What each symbol does to the items:
state | γ ω π σ
Z618 | Z214 Z111 Z292 Z350
Z236 | Z834 Z996 Z847 Z163
Z903 | Z133 Z103 Z708 Z215
Z996 | Z236 Z381 Z811 Z244
Z122 | Z192 Z707 Z641 Z441
Z29 | Z373 Z608 Z215 Z281
Z811 | Z847 Z907 Z728 Z236
Z244 | Z163 Z191 Z236 Z708
Z94 | Z51 Z298 Z807 Z715
Z608 | Z29 Z112 Z386 Z987
Z750 | Z47 Z809 Z689 Z234
Z111 | Z618 Z51 Z647 Z800
Z247 | Z419 Z881 Z810 Z379
Z455 | Z129 Z39 Z881 Z436
Z384 | Z436 Z28 Z455 Z689
Z800 | Z350 Z501 Z618 Z728
Z847 | Z314 Z811 Z936 Z834
Z378 | Z987 Z782 Z608 Z102
Z678 | Z641 Z163 Z944 Z122
Z303 | Z178 Z919 Z234 Z246
Z574 | Z246 Z928 Z303 Z292
Z231 | Z112 Z666 Z441 Z782
Z256 | Z386 Z441 Z103 Z608
Z264 | Z728 Z643 Z800 Z811
Z981 | Z435 Z350 Z920 Z900
Z595 | Z191 Z944 Z381 Z206
Z944 | Z595 Z834 Z11 Z641
Z699 | Z658 Z503 Z342 Z671
Z381 | Z996 Z11 Z907 Z191
Z57 | Z810 Z224 Z782 Z247
Z647 | Z292 Z758 Z574 Z618
Z974 | Z76 Z383 Z338 Z308
Z350 | Z981 Z800 Z214 Z936
Z758 | Z647 Z807 Z928 Z111
Z246 | Z768 Z574 Z178 Z298
Z907 | Z811 Z596 Z264 Z996
Z919 | Z303 Z76 Z77 Z574
Z990 | Z864 Z102 Z281 Z39
Z441 | Z256 Z228 Z192 Z112
Z807 | Z758 Z768 Z308 Z51
Z133 | Z228 Z903 Z707 Z666
Z623 | Z338 Z47 Z213 Z974
Z881 | Z247 Z864 Z57 Z129
Z234 | Z383 Z77 Z47 Z178
Z936 | Z900 Z728 Z981 Z314
Z214 | Z920 Z618 Z298 Z981
Z386 | Z215 Z256 Z903 Z29
Z715 | Z501 Z920 Z51 Z643
Z314 | Z11 Z847 Z900 Z944
Z928 | Z574 Z308 Z919 Z647
Z782 | Z378 Z346 Z112 Z810
Z224 | Z57 Z281 Z346 Z881
Z308 | Z928 Z613 Z76 Z758
Z419 | Z474 Z247 Z102 Z342
Z103 | Z903 Z192 Z514 Z386
Z292 | Z298 Z647 Z246 Z214
Z708 | Z707 Z514 Z163 Z133
Z436 | Z503 Z384 Z129 Z713
Z129 | Z379 Z455 Z247 Z503
Z11 | Z381 Z314 Z596 Z595
Z51 | Z111 Z94 Z758 Z501
Z281 | Z224 Z987 Z373 Z864
Z298 | Z94 Z292 Z768 Z920
Z987 | Z281 Z378 Z29 Z990
Z112 | Z608 Z231 Z256 Z378
Z689 | Z713 Z274 Z436 Z47
Z77 | Z234 Z301 Z750 Z303
Z338 | Z301 Z623 Z671 Z76
Z613 | Z308 Z178 Z974 Z807
Z213 | Z671 Z713 Z699 Z338
Z47 | Z623 Z750 Z713 Z383
Z178 | Z613 Z303 Z383 Z768
Z728 | Z936 Z264 Z350 Z847
Z671 | Z809 Z213 Z658 Z301
Z76 | Z919 Z974 Z301 Z928
Z274 | Z689 Z658 Z384 Z750
Z206 | Z514 Z641 Z191 Z103
Z641 | Z206 Z678 Z595 Z192
Z474 | Z39 Z419 Z990 Z28
Z834 | Z944 Z236 Z314 Z678
Z768 | Z807 Z246 Z613 Z94
Z301 | Z77 Z338 Z809 Z919
Z514 | Z708 Z206 Z244 Z903
Z28 | Z384 Z342 Z39 Z274
Z383 | Z974 Z234 Z623 Z613
Z920 | Z715 Z214 Z94 Z435
Z658 | Z274 Z699 Z28 Z809
Z643 | Z264 Z435 Z501 Z907
Z707 | Z122 Z708 Z678 Z228
Z501 | Z800 Z715 Z111 Z264
Z503 | Z699 Z436 Z379 Z213
Z191 | Z244 Z595 Z996 Z514
Z102 | Z990 Z810 Z987 Z474
Z864 | Z881 Z990 Z224 Z455
Z596 | Z907 Z900 Z643 Z381
Z666 | Z231 Z215 Z228 Z346
Z342 | Z28 Z379 Z474 Z658
Z900 | Z596 Z936 Z435 Z11
Z163 | Z678 Z244 Z834 Z707
Z809 | Z750 Z671 Z274 Z77
Z435 | Z643 Z981 Z715 Z596
Z215 | Z666 Z386 Z133 Z373
Z192 | Z103 Z122 Z206 Z256
Z346 | Z782 Z373 Z231 Z57
Z810 | Z102 Z57 Z378 Z419
Z713 | Z213 Z689 Z503 Z623
Z373 | Z346 Z29 Z666 Z224
Z228 | Z441 Z133 Z122 Z231
Z39 | Z455 Z474 Z864 Z384
Z379 | Z342 Z129 Z419 Z699

The rows follow the links: the fewer symbols apart two items are, the more alike their rows tend to be.

Each row is also shifted at random along 8 hidden directions that mean nothing.

Some items, each with a row of numbers:
Z281: [ 39,  -7, -11,  12,  -2, -10,   4,  -1, -26,  -1,  -3,   0,  -3,  -2,   7,   5,  -3,  12,  10,   4,  13,   2,  -9,   0,  -7,  15,   3,  -1,   5,   6,  11,  16,   5, -12,   2, -13,   6,  18,   6, -25,  -5,   6,   4,   5,  -3,  15,  -8,  12,   1,   5, -37,  41,   2, -12,  -8,  23,  20,  28]
Z608: [  0, -21,   7,  -7,   9,  16, -11,  24,  10,   1,  -2, -10,  -6,  -3,  25,   2,  -1,   0, -21,   5,   3,  14,   0, -31, -14,  12,   1,  12, -10,   5,  17,   5,   2,  -2,   2,  19,  -4,  -3,  -1,  22,  -1, -18, -15,  11,  12,  -2,   8,   8,   3,  -6, -29, -18,  -3,  -6,  -6,  25,   4,   3]
Z758: [ 22,  14,  -1,  18,  -7,  -9,   5, -16,   4, -15,  -2,   6, -12,   1,  -6,  -1,   0,  -4,   5,  -8,  -2, -16,   5,  17,   8,   2,  12,  15,  -4,  -4, -13,  -4,  12,  34,   6, -10, -16,  -3,   7,   0,   5,  -7,   7,  -9, -34,   1, -10,  -8,   4, -12,   8,  13,  21,   6,   5,   4,  -6,  -6]
Z928: [ 57,   3,  10,  -2,  -8,  16, -15,  -6,  -1, -15,  -4,  -2,  15,  -3,  16,  21,  -2,   3,   1,  -6,   6,   1,  23,   2,   2,   4,  25,  -7, -11,  -4,   8, -16,  12,  19,   2,   8, -14,   8,  -9,  -1,  -6,   1,   2,  -5, -41,   1, -31,   9,  15,   1,   2,  11,  17,  17,   2,   2,  -5,  -8]
Z809: [ 27,   0, -10,   6,  -1,   6,  -5, -16,  -5, -16,   4,   9,  11,   2,  -5,   5,   3,  23,  14,  15,  18, -12,  10,   2,   2,  -1,   9,  -6,  -4,  -5,  18,  -3,  -2,   4,   2,  -7,   6,  22,   2,   4,   4,   7,   8,  -4, -28,   8, -29,  11,   2,  18,  -1,  35, -17,   6,  -7,  16,  16,  21]
Z303: [  4,  -1,  10, -15, -17, -13,  -6, -13,  -6,  10,  -4,  10,  19,  -8,  11,  17,   5, -17,   4,  -3,   6,  11,  16,  15,   3,  -9,  16, -38,  -2,   2, -21, -23,   5,  -4,  -7,  -2,  -1,   3, -18, -31,   3,  34,   7,  -5,   3,  -6,  -4,   6,  10,  12,   3, -14,  12,  19,   2, -32,  -9, -23]
Z122: [ 25, -18,  13, -14,   7,   9,  -9,  17,   8,  10,  -9, -20,  -7, -12,  22,  11, -13, -30, -18,   2,   3,  10,   1, -15,  -1,  12,   3, -17,   7,   3,  15,  -4,  -5, -11,   6,  19,  -1,  -5, -12,   9,  -9,  13, -22,  24,   1,  -4,  -7,   6,  -2,   4, -33, -16,  23, -12,  -8,   1,   8,   7]
Z51: [  3,  11,  15,   4,  -2, -11,  10, -13,  26,  16,  -4,  -6, -22, -22,   0,  24,   2, -44,   9, -11, -22,   7,  -7,  44, -10, -11,   8, -19,   2,  11, -32,  -9,  19, -18,   4,  10, -10, -20, -11,  -9,   2,  17,   1,  23,   8,  -4,  -4,  16,  -1,  -8,  18, -19,  32,  16,  10, -39, -25,  -9]
Z800: [-30,  11, -17,  19,  -4, -25,  18,  -4, -18,   7,   5,  -2, -32,   1, -10,   6, -16, -11,   8, -10,   5, -14,  -9,  12,   9,  -5,  -2, -19,  14,  -8, -10,   0,  -3, -22,   4, -27,  11,  -9, -12, -32, -12,  28,   6,  13,  19,   2,   5,  -2, -13,  -2, -26,   9,  16, -11,  10, -13,   3,   8]
Z419: [ -9,   9, -10,  -2,   1,  -2,  -1,  -4, -21,   2,   4,   0,   8,  -2,  -3,  12,   7,  -8,  24,   2,   1,   6,   0,  30,  -2,   6,  -6, -11,   3,   9,  16,  19,  10, -30,  -2, -16,   0,  18,   8, -25,  -6, -11,  12,  -8,   8,  17, -18,   9,   7,   1,  24,  24,   5,  -6,  -6, -23,   6,   3]
Z228: [ 25,  -3,   4,  -3,   5,  -3,   8,   7,  11,   3,  -5,   0,  -4,  -4,   3,  -8,   2,  -4,  -8,   1,  -5,   4, -13,   3,   0,  11,  -5,  23,  -2,   6,  -3,  12,   1,   5,  -3,  10,  -2,  -7,  14,  15,  11, -16, -12,  -4,   9,  -9,  17,  -7,  -4, -12,   3,  -7,  -6, -12,  -7,   9,  -2,   3]
Z112: [-20,  -1, -14,  -5,  -4, -21,  15,   8, -24,  11,   1,  12,   3,   4,   3,  -3,   1,  13,   2,  -1,  11,  10, -11,   4,   3,  10,  -5,   4,   1,   2,  -3,  15,  -4, -24, -14, -14,  14,   3,   8, -26,   6,   3,  -1, -17,  45,  -7,  32,  -4,  -6,  -6, -10,   3, -25, -17,  -7,  -1,   4,   0]
Z728: [-26,   8,  -6,  18,  11,  16,   4,   7,   7, -15,   5,  -9, -20,   9, -12,  -6, -13,  22,  -5,  -4,  -3, -19,  -4, -18,   5,  -1,  -3,  22,   1, -14,  13,   2,  -7,  12,   8,   3,   2,  -9,   1,  28,  -9, -12,  -4,   9, -19,  -1,  -7,  -5, -10,  -8,  -8,  13,  -8,  -6,   9,  27,   2,  20]
Z28: [ 17,  -4, -16,   7,   4,  -9,  -3,   4,  -7,   2,  11,   0, -18,   7,  -7, -14,   8, -16,   5,   8,   0,  -3,  -3,  -3,  -7,  -6, -21,  -1,   3,   6,   7,  14,   2, -10,   6, -23,  -2,   4,   5,  -8,  -1, -17,  12,   3,  24,  16,   6,  -4,   1,   0,   3, -12,   8,  -9,   0,  -9,   9, -10]
Z474: [ -3,   6, -18,  11,   5,  -2,   1,  -3, -15, -10,   7,   1,  -6,   6,  -9,  -6,   6,   3,  17,   7,   4,  -8,  -3,  13,  -1,   6, -11,  12,   1,   4,  20,  23,   6,  -6,   5, -21,  -4,  16,  17,  -6,  -2, -26,  12,  -8,  -3,  19, -13,  -1,   4,  -3,  14,  26,   2, -12,  -6,   3,  13,   8]
Z11: [-35,   3,  -3,   1,  -2, -14,  14,   1,  -7,  11,   0,   3,  -1,   9, -19, -21,  -7,  13,  -5,  -6,  -5,  -7, -13, -14,   9,  -9, -13,   0,  13,  -9, -21,  -4, -19,   2,  -5,  -5,  15, -13,  -3,  -7,  -1,  19,  -1,  -2,  18, -10,  29, -18, -15,   3,  -8,  -8, -13,  -6,   7,   1,  -1,   1]
Z215: [ -8,  -5,   7, -10,  -6, -18,   3,   1,  -6,  13, -11,  -1,   4,  -8,   9,  -3,   1, -30,  -4,  -3,  -3,  11,  -7,  14,   4,  13,  -1,  -4,   8,  10, -11,   7,   4,   2,  -2,  -1,  -6,   0,   6, -18,   5,   4,  -7,  -6,   8,  -2,  12,  -8,   3,  -5,  -4,  -8,  23, -12,  -9, -15,   1, -11]
Z206: [ 36,   0,  24, -15,   5,  11,  -2,  -1,  19,   9, -14, -12,  12, -14,   3,   5,  -1, -22,  -5,  -2, -16,   9,  -6,  12,   2,   7,   2,  -1,   7,   7,  -4,  -2,   0,   4,   1,  28,  -6,  -5,   3,  17,   2,   3, -16,   8, -20,  -7,  -8,   0,   0,   0,  15,  -5,  16,   0,  -6,  -9,  -7,   4]
Z678: [ 51,   1,  12, -13,   3,  12,  -6,  10,  -2,   1,  -9, -10,  15,   1,   2,  -6,  -6,  -7,  -9,  -8,  -8,   5,   2,  -8,  10,   9,  -3,   6,   7,  -2,   7,   0,  -6,  11,   1,  12,  -6,  -3,   3,   8,  -8,  -8, -12,  -5, -14,  -4,  -1, -13,   3,  -5,   9,  -5,  13,  -8,  -2,  -3,  -1,  -7]
Z378: [ 25,  -7,   1,  -4,  -3,  -3,  -2,   6, -16,   5,  -5,   0,  10,  -3,  11,   5,   4,   2,   2,  -2,   1,  15,  -5,   1,  -9,  11,   1,   1,  -1,  10,   2,  11,   8, -11,  -4,   0,   0,   9,   5, -19,  -2,  -4,   1,  -3,  10,   7,   4,   8,   7,  -2, -13,  11,   2,  -4,  -6,   5,   5,   3]
Z996: [-13,  10,   8,  -1,   7,   3,   9,  -6,  12,   5,  -5,  -9,  -4,  -6, -15,  -1,  -6, -13,   4,  -4, -14,  -6, -11,  17,   8,  -1,  -6,  -1,  13,  -1,  -4,   1,  -6,  -4,   4,  10,   2,  -8,   3,  12,  -2,   6,  -8,   9, -12,  -4,  -7,  -5, -10,  -1,  18,   5,   8,  -5,   1, -12,  -4,  12]
Z807: [-29,   5,  -3,   8, -11, -17,   1,  -5,   2,  -5,   2,   8, -12,   6,   0,  -9,   0, -14,  -8,  -8,   1,  -9,   9,   0,   9,  -5,   5,   4,  -4,  -6, -20, -11,   5,  30,   2, -15, -13, -11,  -3,  -7,   5,  -2,   6, -12,  -4,  -6,  13, -17,   4, -10,   1, -23,  20,   5,   8,  -9,  -9, -30]
Z338: [-15,   3,  -5,  -5,  -1,  -4,   3, -13,  12,   0,   8,  14,   4,  -2,  -6,   6,  11,   1,  10,  11,   5,  -1,   5,  19,  -1, -12,   2, -10,  -8,   1,  -5,  -6,   1, -12,  -7,  -3,   5,   4,   0,   4,  14,   5,   7,  -8,  14,  -7,  -1,   7,  -2,   8,  28,  -9, -22,  11,  -2, -18,  -6,  -7]
Z77: [ -4,  -2,  -4,   3,  -5, -24,   3, -12,  17,   5,   5,  11, -17,   0,  -6, -15,  10, -32,  -2,   8,  -1,  -7,   2,  11,   1, -14,  -8,  -6,  -1,   5, -24,  -7,   3,  15,   3, -14,  -8,  -9,   0,  -1,  16,   2,   8,  -2,  17,  -2,  16, -11,  -2,   0,  13, -37,  13,   4,   1, -23,  -6, -28]
Z671: [-20, -10, -16,  -1,   7,  15, -17,  11,  -1, -17,  14,   1,  -4,  14,   6,  -6,  -1,  13,  -8,  15,  21, -10,  20, -31,   2,  -3,  -4,  -1, -11, -10,  34,  -4,  -9,   4,   4, -11,   1,  11,  -5,  20,  -3, -17,   2,  -4,   2,   5, -12,  -2,   4,   8,  -7, -11, -15,  -3,  -2,  13,  14,  -6]
Z191: [ 11,   7,  -2,  -8,   3,   8,   8,   4, -11,   0,  -2,   2,  19,   5, -10,  -1,  -8,  33,   2,  -3,   3,   0,  -6,  -6,  12,   4,  -2,   5,   6, -10,   8,   2, -16, -11, -10,   8,  17,   2,   2,   4,  -4,   8,  -7, -11,   2, -11,   6,  -5,  -9,   2,   6,  19, -33,  -7,  -2,   9,   2,  18]
Z386: [ 37, -12,  15,  -1,   4,  -7,   9,  -4,  18,  13, -13,  -5,  -8, -20,  10,   7,   2, -18,  -3,   6,  -6,   9, -18,  13, -12,  10,   5,   0,   4,  15, -12,   6,   7,  -7,   2,  21,   1,  -3,   5,   6,  11,  13, -13,  20,  -2,  -3,   2,  14,  -6,   2, -20,   7,   8,  -3,  -9,  11,   2,  22]
Z707: [ 39,  -3,  -7,   0,   8,  -6,   5,  12,  -9,   4,  -3, -11, -17,  -2,   6,   0, -15, -20,  -7,   0,   9,  -4,  -6,  -2,  12,  16,  -6,  -3,  10,  -3,  18,  11,  -7, -12,   4,  -7,   3,  -1,   1,  -2,  -8,   1, -14,   6,   9,  -1,   0,  -8,  -7,  -6, -22,   2,  15, -27,  -8,   0,  13,   9]
Z94: [ -7,  10, -14,  16,   4,   1,   9,   6,   3,  -8,  10,   0, -29,   3,   0,  13,  -9,   7,   0,  -6,   5,  -9,   1,   4,   1,  -3,   6,   6,  -9,  -9,   5,   1,   5, -13,   0, -10,   3, -10,  -7,   4,  -5,  -6,   2,   4,  16,  -5,   1,   5,  -7, -14,  -5,  -1,  -8,  -1,  10,   2,  -7,   2]

From each start, follow one symbol. Which item do you reach?
Answer with the item's name.
---
[ -9,  -1,  -4,   0,   0, -10,  10,   2,  -6,   5,  -3,   5,  -1,  -5,   4,   2,   4,   0,   4,   1,   1,   8, -12,  14,  -3,  12,  -2,  11,  -1,   8,  -1,  16,   6, -12,  -5,  -2,   2,   4,  13,  -8,   7,  -8,  -3,  -7,  17,  -1,  11,   2,  -2,  -7,   0,  10,  -8, -11,  -8,   3,   2,   7]
π: Z215
---
[ 10,  -3,   7,  12,  -1,  10,   3,  -4,  11,  -3,  -2,  -3,  -9,  -9,   7,  22,  -8,  21,  -2,  -3,   2,  -1,   0,  -9, -13,  -6,  21,  -9,  -6,  -5,  -7, -17,   4,  -5,   2,  17,   8,  -7, -17,   6,  -4,  28,  -2,  25, -15,  -5, -12,  24,  -5,   8, -34,  17,  -9,  19,   9,  24,  -5,  26]
γ: Z618
---
[-18,  11,  -6,   1,   9,  23,   3,  10, -10,  -2,   6, -12,  -3,  -2,   0,  31, -17,  23,   8,  -8,   4,   1,   3,   0,   1,  -2,   8, -16,   1, -12,  24,  -2,  -6, -44,  -4,   7,  17,  -1, -17,  -1, -21,  13,  -3,  13,   8,  -4, -20,  19,  -8,   1,  -4,  22, -20,   1,   8,  -2,  -2,  25]
π: Z800
---
[-65,   6,  -7,  -3, -10, -11,   4,  12, -15,   8,   8,   6,  -3,  12,   0,  -2,  -5,   6,  -9, -16,   0,   5,   6, -14,   6, -12,  -3,  -8,  -3, -11, -18, -12,  -6,  -8, -10, -14,   5, -17, -16, -23,  -9,   8,   7, -12,  41, -12,  33, -13,  -1, -10,  -2, -35,  -7,   5,  15, -20, -16, -32]
ω: Z618
---
[  9,   7,  12,  -7,   6,  22,   1,   8,   8,   6,   0,  -9,  10,  -2,  -5,  11,  -4,  18,  -2, -10, -17,   8,  -4,  -6,  -6,  -9,   0,  -1,   0,  -4,  -3,  -7,  -5, -18,  -5,  23,   8, -12,  -9,  13, -11,   4,  -4,   9,   5,  -7,   1,   8,  -5,  -2,  14,  -4, -17,  12,  11,  -4, -16,   7]
σ: Z381
---
[ 10,  -7,  -5,  -1,  -5,  -1,  -9,  -2, -21,  -1,   2,   2,  16,   7,   0,  -6,   7,  12,   8,   4,   4,   5,   3,  -9,  -8,   1,  -5,  -4,   2,   5,   6,   6,   1,  -1,   0, -11,   1,  17,   3, -19,  -4,  -3,  12,  -4,  -3,  16,  -5,   4,   9,  10,  -7,  16,   0,   2,  -3,   7,  12,   2]
ω: Z474
---
[-32,  -2, -16,   7,  -2, -14,  -4,  -9,  -3,  -9,   8,   7, -12,   8,  -6, -12,   2, -16,   3,  13,  17, -18,  11,   1,  11,  -4,  -6,  -9,   2,  -4,   9,  -2,  -4,  13,   6, -26,  -3,   9,   1,  -3,   6,   0,   7,  -6,  -5,   7,  -8, -11,   1,   8,   0,  -6,  11,  -8,  -5,  -8,  14, -11]
σ: Z234
---
[  6,   8,  -5,  24,  12,   6,  19,   1,  23,  -3,   7,  -2, -32,   1, -18,  -4,  -5,  27,  -1,  -3, -13, -12, -21,  -5, -11, -12,  -5,  26,  -3,  -6, -11,   4,  -2,  -6,   2,  10,  10, -20,   2,  30,   3,  -5,  -1,  19,  10,  -6,  14,   8, -19, -10,  -4,   5, -28,   5,  14,  26, -10,  26]
γ: Z643
---
[ -1,  10,  -6,  20,   1, -15,  17,  -6,   0,   7,   2,  -5, -32,  -4, -12,   5, -11, -14,   6, -10,  -8, -11, -13,  15,   0,  -7,  -3,  -8,  10,  -3, -17,   1,   3, -13,   7, -11,   5, -14,  -7, -13,  -7,  18,   4,  20,   8,   2,   3,   2, -12,  -5, -14,   5,  17,  -3,  11,  -9,  -5,  10]
π: Z214
---
[-10,  -3,   0, -24,   7,  12,  -1,  25,  -6,  10,   1,  -5,  10,  -3,  18,  16,  -4,  -2,  -9,  -2,   5,  20,   2,  -2,   3,  11,  -1,  -6,  -5,   0,  21,   7,  -6, -37, -13,  12,   8,  -2,  -4,   2,  -5,  -9, -15,  -9,  41, -14,  12,   3,  -1,  -9,   9, -21, -20, -13,  -7, -16,  -5,  -9]
ω: Z903
---
[-31,  -6,  -3,   3,   5,  -7,   4,  -5,   3,  11,   1,  -2, -11, -11,   0,   8,   7, -16,  13,  10,  -2,   6, -12,  19, -16,  -1,  -6, -12,   4,  14,   0,  13,   9, -29,   4,  -3,   4,   7,   3, -10,   3,   6,   5,  18,  15,  12,  -8,  18,  -2,   8,  -4,  10,   4,  -3,  -6,  -7,   6,  16]
σ: Z129
---
[ 34,  12,   3,  14,  -8,   1,   5,  -7,  -7,  -9,  -2,   3,   4,   6,  -7,   0,  -3,  25,   3, -15,  -7,  -5,   0,  -1,   1,  -3,  10,  14,  -2,  -8, -15,  -6,   5,  21,   0,   0,  -4,  -5,  -1,  -6,  -6,   1,   8,  -6, -23,   0,   1,  -3,   2,  -8,  -1,  18,   0,  12,  12,  13, -10,   2]
σ: Z435
---
[-46,  -9,  16, -18,  -2,   2,  -7,   7,  -4,  15, -10, -13,  14,  -2,   4,  -1, -13, -16, -14,  -5,  -4,   6,   3, -20,   8,  -4,  -2, -29,  16,  -5,  -6, -18, -17,  -2,   1,  13,   6,  -8, -20,  -7, -12,  34, -12,  14,  -3,  -6,   2,  -7,  -3,  14, -21, -18,  17,  -1,   2, -12,   2,  -4]
γ: Z834
---
[  8, -15,  28, -23,  -3,   3,   0,  -1,  15,  21, -16,  -2,  27, -13,   8,   2,   2,   2, -13,   2,  -9,  19, -10, -11,  -8,  -3,   6, -15,   6,   6, -25, -17, -11,  -3,  -8,  37,  11,  -8, -10,   5,   8,  36, -16,  13,   3, -16,  15,   7,  -5,  16, -14, -13, -13,  12,  -4,   4,  -8,   9]
γ: Z708
---
[-18,   1,   9,  -2,  -1,  15,  -2,  11,   7,   3,   3,  -3,   3,   3,   4,   8,  -3,  23, -10, -12, -10,   8,   3, -21,  -9, -13,   6,   1,  -8,  -8, -11, -14,  -2,  -5,  -5,  17,   5, -16, -16,   8,  -8,   6,   0,   7,  13, -10,  14,   7,  -2,  -4,  -5, -18, -17,  18,  15,   5, -18,  -6]
ω: Z715
---
[-40,  -7,   3,  -5,   4,  14, -12,   2,  -2,  -3,  -1,  -6,  11,  -5,  10,  10,   6,   0,   6,   7,   1,   9,   4,   1, -11,   6,   2,  -3,  -3,   8,  19,   7,   7, -10,   2,   7,  -4,  15,   3,   2,  -3, -11,   1,   4, -10,  12, -21,  14,  10,   6,   2,  14,   3,   2,  -7,   4,   7,   9]
γ: Z881
---
[ 22,   0,  -4,  -6,  -8,  -5, -10,  -6,  -5,  -5,   4,  10,  12,   6,   2,  -4,   6,  -3,   1,   4,   9,  -2,  16,  -1,   6,  -6,   3,  -9,  -6,  -3,  -1, -10,   0,  13,  -2, -12,  -5,   7,  -3,  -9,   4,   0,   8, -15,  -3,   1,  -3,  -6,   9,   5,  11, -12,   2,   8,  -1, -12,   1, -22]
σ: Z919
---
[-11,   7,   3,   5,   4,   6,   4,   5,   4,   1,   1,  -7,  -7,   5, -12,  -8,  -7,   7,  -5, -10, -13,  -5,  -6, -11,   2,  -7,  -7,   8,   6,  -7,  -7,  -4,  -7,   4,   3,   5,   2, -14,  -4,  10,  -9,   1,  -2,   7,  -2,  -3,   8,  -8,  -7,  -5,   1,  -6,   0,   1,  11,   3,  -8,   2]
γ: Z596
